Here is a tiny trained network, its code and every weight. The questions are about switching its units off for an input and a class, where a switched-off unit gives its printed mean instead of its output.

import numpy as np


def w(rows, s, z=0):
    codes = np.array(rows[::2]) - 128.0
    scale = np.full(codes.shape[1], s)
    scale[-1] = z or s
    return codes * scale


def norm(h):
    return h / np.sqrt((h * h).mean(-1, keepdims=True) + 1e-5)


def f(y):
    return np.maximum(y, 0)


def log_softmax(a):
    a = a - a.max(-1, keepdims=True)
    return a - np.log(np.exp(a).sum(-1, keepdims=True))


def net(x, mask):
    res = np.array(x, float).reshape(1, 7) / 4 @ E
    u = 0
    for l in range(2):
        y = f(norm(res) @ A[l][:, :-1].T + A[l][:, -1])
        res = res + np.where(mask[u : u + 9], y, B[l][:, -1]) @ B[l][:, :-1]
        u += 9
    return log_softmax(norm(res)[-1] @ U[:, :-1].T + U[:, -1])


A, B = {}, {}
E = w([
[126,128,129],'x0',
[152,253,193],'x1',
[126,124,130],'x2',
[131,131,125],'x3',
[130,126,131],'x4',
[183,110,146],'x5',
[158,178,44],'x6',
],0.0054)
A[0] = w([
[49,135,84,109],'L0N1',
[103,98,161,183],'L0N2',
[137,157,151,252],'L0N3',
[131,137,70,12],'L0N4',
[84,150,127,70],'L0N5',
[187,95,107,189],'L0N6',
[68,173,108,165],'L0N7',
[249,85,119,23],'L0N8',
[76,127,101,105],'L0N9',
],0.012,0.0023)
B[0] = w([
[184,59,158,212],'L0N1',
[62,204,71,215],'L0N2',
[103,3,121,254],'L0N3',
[95,150,106,176],'L0N4',
[189,67,157,158],'L0N5',
[145,53,114,230],'L0N6',
[246,102,155,218],'L0N7',
[172,122,184,226],'L0N8',
[233,85,202,181],'L0N9',
],0.0073,0.0036)
A[1] = w([
[80,199,105,107],'L1N1',
[139,91,182,252],'L1N2',
[109,254,229,62],'L1N3',
[176,140,150,168],'L1N4',
[174,172,182,29],'L1N5',
[164,181,191,44],'L1N6',
[118,127,44,70],'L1N7',
[208,130,63,130],'L1N8',
[81,125,46,112],'L1N9',
],0.012,0.0038)
B[1] = w([
[133,101,181,129],'L1N1',
[125,217,175,255],'L1N2',
[89,99,46,159],'L1N3',
[120,93,188,187],'L1N4',
[145,5,109,156],'L1N5',
[115,2,42,156],'L1N6',
[123,163,168,137],'L1N7',
[18,203,171,194],'L1N8',
[116,188,141,138],'L1N9',
],0.0073,0.0092)
U = w([
[115,28,36,212],'0',
[116,165,171,99],'1',
[122,166,159,247],'2',
[119,165,160,60],'3',
[74,211,113,192],'4',
[251,137,147,4],'5',
],0.014,0.0012)

Each question gives the input, the list of numbers given to net, and the class t.
The units are the neurons (one row each of A and B). Each row of codes is followed by its name. A weight is (code - 128) times the scale printed after its matrix; where a second scale follows, it is the last column's (A, B and U).
mask holds one flag per neuron, layer by layer. A switched-off neuron (its flag False) gives its mean, the last column of its row in B, instead of its output. The means were averaged over made-up inputs and are rounded, as every weight is.
A unit's drop is (log p(t) with every unit on - log p(t) with that unit switched off) / (log p(t) with every unit on - log p(t) with every unit switched off).
The circuit of an input: a set's keep is (log p(t) with only the set's units on - log p(t) with every unit switched off) / (log p(t) with every unit on - log p(t) with every unit switched off). Starting from the 12 units with the biggest drops (on a tie, the unit counted first), units are removed one at a time, each time the one whose removal leaves the highest keep (on an exact tie, the one counted first), for as long as the keep stays at least 0.8.
units of the circuit, in order: the units of the circuit, biggest drop first
most important unit: the unit with the biggest drop
k most important neurons: the k neurons with the biggest drops, biggest first
top k neurons in layer l: the k neurons of layer l with the biggest drops, biggest first
input [4,6,8,1,-5,5,-3], class 0: most important unit	L0N6
input [-7,-5,3,2,-7,7,1], class 1: units of the circuit, in order	[L0N3; L1N8]
input [3,-6,-1,0,8,-5,2], class 2: top 2 neurons in layer 0	[L0N3; L0N9]
input [4,3,-2,5,6,7,7], class 4: 2 most important neurons	[L1N8; L0N7]
input [-7,4,4,5,-1,-4,-8], class 4: top 2 neurons in layer 1	[L1N3; L1N4]
input [-3,-6,3,-5,-6,6,7], class 4: 2 most important neurons	[L1N8; L0N3]
input [8,-4,8,7,1,3,0], class 1: 2 most important neurons	[L0N3; L1N6]
input [-2,3,-7,-5,-2,-2,-6], class 4: units of the circuit, in order	[L0N2; L0N6; L1N3]
input [-6,-4,-5,-7,-6,1,0], class 3: units of the circuit, in order	[L0N3; L1N6]
input [-6,7,6,0,3,-5,-4], class 0: 3 most important neurons	[L1N6; L1N3; L0N6]
input [0,5,4,-4,0,0,-7], class 4: units of the circuit, in order	[L0N2; L1N3; L0N1; L0N6]
input [-7,1,-7,-2,5,-8,-4], class 5: units of the circuit, in order	[L0N7; L1N8]
input [-2,-5,8,-3,5,-6,4], class 5: 2 most important neurons	[L0N9; L0N1]
input [4,0,-3,1,-5,-8,4], class 5: units of the circuit, in order	[L0N7]
input [1,4,3,-3,5,-5,-8], class 4: top 3 neurons in layer 1	[L1N3; L1N4; L1N5]
input [-5,8,-5,5,5,-8,-5], class 0: units of the circuit, in order	[L1N3; L1N6]
input [2,-7,3,2,7,-6,8], class 4: 3 most important neurons	[L1N8; L0N3; L0N4]
input [8,-6,4,1,-1,1,7], class 1: units of the circuit, in order	[L1N8; L0N3]
input [-2,5,4,-6,-1,-2,-7], class 4: 3 most important neurons	[L0N3; L0N2; L1N3]
input [-6,-2,8,-4,8,7,5], class 2: units of the circuit, in order	[L1N8]
